Small tables with named rows and columns. After each table, cells are looked up by row and column.

sitebun =
	tifeve	tir
totebo	47	45
tolom	11	11
mos	88	81
zaz	19	19

What is the tifeve of tolom in sitebun?
11
What is the tifeve of totebo in sitebun?
47
What is the tir of totebo in sitebun?
45
What is the tifeve of mos in sitebun?
88
What is the tir of mos in sitebun?
81
What is the tir of tolom in sitebun?
11
What is the tifeve of zaz in sitebun?
19
What is the tir of zaz in sitebun?
19

gisesu =
,pateve,fis,zage
pusa,4.26,0.43,-5.70
buz,9.51,4.92,-2.84
remiko,4.31,1.44,7.97
ketiko,-9.06,-4.87,0.29

What is the fis of pusa in gisesu?
0.43
What is the fis of buz in gisesu?
4.92
What is the zage of pusa in gisesu?
-5.70
What is the pateve of ketiko in gisesu?
-9.06
What is the fis of ketiko in gisesu?
-4.87
What is the zage of ketiko in gisesu?
0.29
What is the zage of remiko in gisesu?
7.97
Which row has the largest zage? remiko

pibu.tsv
	pez	seled	memen	mal	desevik	sev	fus	kegigiz	lum
zifu	57910	64949	62484	28738	69552	28286	55423	34972	66991
gad	53028	53702	53166	44217	54141	43751	52992	44261	53144
libavo	58253	64946	63031	20403	69602	19924	56422	26636	67996
teda	59126	63670	63009	25049	66849	25396	57376	30159	67339
bavevu	62400	70478	68379	13696	75760	13544	59004	21212	74652

libavo, sev -> 19924
bavevu, desevik -> 75760
teda, lum -> 67339
zifu, sev -> 28286
zifu, desevik -> 69552
zifu, lum -> 66991
bavevu, mal -> 13696
gad, seled -> 53702
bavevu, kegigiz -> 21212
teda, desevik -> 66849
gad, pez -> 53028
libavo, kegigiz -> 26636
teda, memen -> 63009
gad, sev -> 43751
bavevu, sev -> 13544
Which row has the largest pez? bavevu

Table dos
fields: mazu, dulinad, bamod, kikipu, rigekur, vavevaf, tizub, sep, rodigot, kiroko
bak: [76.70, 33.18, 15.87, 61.47, 82.15, 60.10, 76.89, 64.47, 21.50, 18.43]
nifure: [79.87, 25.27, 80.12, 76.05, 41.90, 70.97, 59.93, 72.55, 22.91, 17.27]
dob: [18.21, 76.62, 20.71, 21.57, 13.73, 18.27, 20.79, 22.59, 73.40, 78.62]
porod: [83.35, 14.55, 57.60, 73.46, 75.52, 78.97, 75.17, 82.70, 14.88, 15.98]

bak, mazu: 76.70
porod, bamod: 57.60
porod, rigekur: 75.52
dob, sep: 22.59
nifure, rodigot: 22.91
dob, rodigot: 73.40
dob, kikipu: 21.57
nifure, kiroko: 17.27
dob, rigekur: 13.73
nifure, tizub: 59.93
nifure, kikipu: 76.05

lupoba =
         doposo  boz  zunugi  tola  tokula  rabep  lib  buse  vuz
mesed       9.8  4.9     9.6   6.3     5.4    7.4  4.2   5.2  4.4
zofer       9.9  6.6     7.4   6.3     5.7    4.8  5.6   4.2  6.2
sakogim     8.2  6.1     5.8   6.8     5.0    3.4  5.5   6.0  5.3
ledamez     8.7  6.2     6.3   6.7     5.2    4.9  5.4   5.3  6.5
mekeg       6.5  8.4     6.5   6.0     8.1    6.5  3.0   6.8  6.0
zov         5.5  9.6     6.2   5.7     9.0    5.3  1.7   6.4  7.3
tovev       7.4  8.0     7.3   6.2     7.7    5.6  4.0   6.8  6.3
sofopoz     7.3  5.9     8.3   6.0     7.2    6.5  2.9   6.2  6.2
genub       7.0  5.3     6.2   6.1     5.8    5.0  2.4   7.3  6.6

zunugi of zov = 6.2
tola of mesed = 6.3
doposo of tovev = 7.4
lib of genub = 2.4
rabep of tovev = 5.6
lib of mesed = 4.2
buse of mekeg = 6.8
rabep of mekeg = 6.5
vuz of zofer = 6.2
zunugi of mesed = 9.6
rabep of ledamez = 4.9
boz of zofer = 6.6
lib of mekeg = 3.0
vuz of tovev = 6.3
doposo of ledamez = 8.7

Table kisal
,vaf,begavo,sakim,linur,kegi,laf,fimufi,mife
duvurov,5788,5113,6741,4435,6872,4122,6042,4775
rabeb,4312,4442,4087,4734,6513,4486,6612,2964
zuda,4488,4707,5225,5559,4463,5495,4568,5891
nipupek,5643,5531,4831,4027,4619,4771,6194,4270
viv,4269,5646,5522,4335,4926,4679,5460,6877
liralo,5082,5256,6052,5440,6679,4818,5320,5343
zis,4974,6624,4735,5172,5861,4207,6615,4192
lusaro,6889,5227,2912,6397,8123,273,8479,3947
met,5809,5410,5352,6674,6067,4912,4936,6618
sal,6178,5149,6218,4791,6633,4297,7349,4767

laf of liralo is 4818
begavo of zuda is 4707
vaf of liralo is 5082
fimufi of liralo is 5320
mife of zis is 4192
laf of zis is 4207
vaf of viv is 4269
Which row has the largest vaf? lusaro

